Here is a tiny trained network, its code and every weight. The questions are about switching its units off for an input and a class, where a switched-off unit gives its printed mean instead of its output.

import numpy as np


def w(rows, s, z=0):
    codes = np.array(rows[::2]) - 128.0
    scale = np.full(codes.shape[1], s)
    scale[-1] = z or s
    return codes * scale


def norm(h):
    return h / np.sqrt((h * h).mean(-1, keepdims=True) + 1e-5)


def f(y):
    return y / 2 * (1 + np.tanh(0.7978845608 * (y + 0.044715 * y**3)))


def log_softmax(a):
    a = a - a.max(-1, keepdims=True)
    return a - np.log(np.exp(a).sum(-1, keepdims=True))


def net(x, mask):
    res = np.array(x, float).reshape(1, 7) / 4 @ E
    u = 0
    for l in range(2):
        y = f(norm(res) @ A[l][:, :-1].T + A[l][:, -1])
        res = res + np.where(mask[u : u + 11], y, B[l][:, -1]) @ B[l][:, :-1]
        u += 11
    return log_softmax(norm(res)[-1] @ U[:, :-1].T + U[:, -1])


A, B = {}, {}
E = w([
[136,114,114,120,183,255,207,75,115,149],'x0',
[178,238,191,160,88,156,144,147,129,90],'x1',
[184,144,138,58,217,134,160,139,60,142],'x2',
[108,157,69,184,123,115,156,100,241,101],'x3',
[149,165,164,168,192,74,148,85,114,160],'x4',
[75,141,113,170,174,140,178,163,135,64],'x5',
[195,106,248,142,126,162,128,98,158,151],'x6',
],0.0072)
A[0] = w([
[187,226,151,183,150,146,168,86,188,119,159],'0.n1',
[70,151,214,198,124,132,100,249,42,70,85],'0.n2',
[47,148,21,174,151,119,126,1,167,186,83],'0.n3',
[139,63,183,106,94,219,146,181,62,141,206],'0.n4',
[88,115,203,162,73,92,67,105,154,130,137],'0.n5',
[142,200,202,106,237,214,121,88,120,153,27],'0.n6',
[141,198,100,56,128,103,3,168,81,126,133],'0.n7',
[108,132,140,208,54,99,33,148,147,165,3],'0.n8',
[112,107,161,20,91,97,122,189,101,199,121],'0.n9',
[139,81,82,70,166,86,151,101,129,145,124],'0.n10',
[108,169,101,159,141,165,151,119,230,79,112],'0.n11',
],0.0064,0.0034)
B[0] = w([
[154,209,87,135,132,131,145,111,155,2,253],'0.n1',
[177,133,146,43,161,106,106,128,50,115,208],'0.n2',
[149,85,107,155,164,158,83,220,83,181,218],'0.n3',
[106,88,104,135,167,107,144,176,132,115,221],'0.n4',
[199,198,158,134,93,141,135,163,153,53,208],'0.n5',
[102,156,194,108,61,151,148,84,131,142,193],'0.n6',
[175,121,105,92,236,123,90,79,121,89,211],'0.n7',
[163,209,127,210,108,127,190,48,148,99,183],'0.n8',
[138,101,112,163,170,125,18,158,146,98,189],'0.n9',
[108,93,108,67,129,140,125,141,129,156,165],'0.n10',
[61,204,118,162,133,210,164,153,158,144,220],'0.n11',
],0.0088,0.0048)
A[1] = w([
[180,81,148,172,31,72,94,78,123,161,115],'1.n1',
[137,171,76,157,164,62,114,75,77,217,85],'1.n2',
[229,171,141,193,41,53,87,162,172,157,168],'1.n3',
[214,96,165,62,156,135,142,70,66,109,222],'1.n4',
[190,254,81,92,95,91,35,127,142,83,192],'1.n5',
[172,153,178,136,159,206,217,82,79,165,88],'1.n6',
[239,64,103,88,118,113,36,121,100,208,243],'1.n7',
[67,70,135,102,130,100,144,99,128,127,106],'1.n8',
[78,193,76,140,135,177,127,167,134,81,203],'1.n9',
[102,123,143,171,45,53,70,85,166,107,136],'1.n10',
[74,134,82,157,148,153,118,120,186,98,5],'1.n11',
],0.0079,0.0027)
B[1] = w([
[182,135,178,168,209,209,149,76,218,63,137],'1.n1',
[76,3,143,93,174,148,27,159,140,109,140],'1.n2',
[217,154,123,110,118,196,213,91,189,41,195],'1.n3',
[15,96,93,149,92,59,156,121,89,174,202],'1.n4',
[175,103,160,94,241,190,120,126,210,74,254],'1.n5',
[169,191,217,36,78,59,124,47,160,152,164],'1.n6',
[143,90,80,136,153,113,68,168,69,1,208],'1.n7',
[144,124,89,165,131,233,152,143,122,100,131],'1.n8',
[174,94,173,158,68,123,141,107,166,42,214],'1.n9',
[198,203,185,52,143,202,228,50,203,100,154],'1.n10',
[115,133,115,153,98,217,114,170,179,185,154],'1.n11',
],0.0083,0.0098)
U = w([
[45,65,13,210,90,201,116,225,176,156,60],'0',
[217,215,186,107,145,176,160,101,230,21,198],'1',
[79,187,203,15,74,39,180,73,37,220,2],'2',
[121,37,66,57,232,78,2,206,7,90,231],'3',
],0.0095,0.0032)

Each question gives the input, the list of numbers given to net, and the class t.
The units are the neurons (one row each of A and B). Each row of codes is followed by its name. A weight is (code - 128) times the scale printed after its matrix; where a second scale follows, it is the last column's (A, B and U).
mask holds one flag per neuron, layer by layer. A switched-off neuron (its flag False) gives its mean, the last column of its row in B, instead of its output. The means were averaged over made-up inputs and are rounded, as every weight is.
A unit's drop is (log p(t) with every unit on - log p(t) with that unit switched off) / (log p(t) with every unit on - log p(t) with every unit switched off).
unit that matters most: the unit with the biggest drop
top k neurons: the k neurons with the biggest drops, biggest first
top k neurons in layer l: the k neurons of layer l with the biggest drops, biggest first
drop of u: that unit's drop, to one decimal
input [5,7,0,-3,6,-2,1], class 2: top 3 neurons in layer 0 : 0.n6, 0.n5, 0.n9
input [8,-4,-5,3,-2,-7,-7], class 3: unit that matters most : 0.n3
input [-1,-3,6,4,1,3,0], class 3: top 4 neurons in layer 0 : 0.n5, 0.n1, 0.n3, 0.n10
input [4,-7,-2,-8,1,7,7], class 3: top 4 neurons in layer 0 : 0.n4, 0.n11, 0.n8, 0.n1
input [-6,6,0,-7,2,-2,4], class 3: top 2 neurons : 0.n2, 0.n7
input [5,-5,-1,-5,4,5,2], class 2: top 2 neurons : 0.n6, 1.n6
input [7,-3,1,6,-6,-7,-4], class 0: top 2 neurons : 0.n2, 0.n7
input [7,-3,2,7,1,-7,0], class 3: top 3 neurons in layer 0 : 0.n3, 0.n5, 0.n8
input [8,-2,7,-2,-7,-3,1], class 3: top 2 neurons in layer 0 : 0.n4, 0.n11
input [-8,-8,-3,1,-1,-2,-4], class 1: top 2 neurons : 1.n10, 0.n8
input [7,8,7,-6,-1,-5,-8], class 2: top 2 neurons in layer 0 : 0.n6, 0.n3
input [1,-6,4,1,8,0,-1], class 3: drop of 0.n11 : 0.0
input [6,2,3,8,-2,0,-8], class 0: drop of 1.n3 : 0.1
input [-1,-3,2,8,0,1,3], class 0: top neuron in layer 0 : 0.n3
input [2,5,5,-2,6,8,-3], class 2: drop of 0.n6 : 0.2
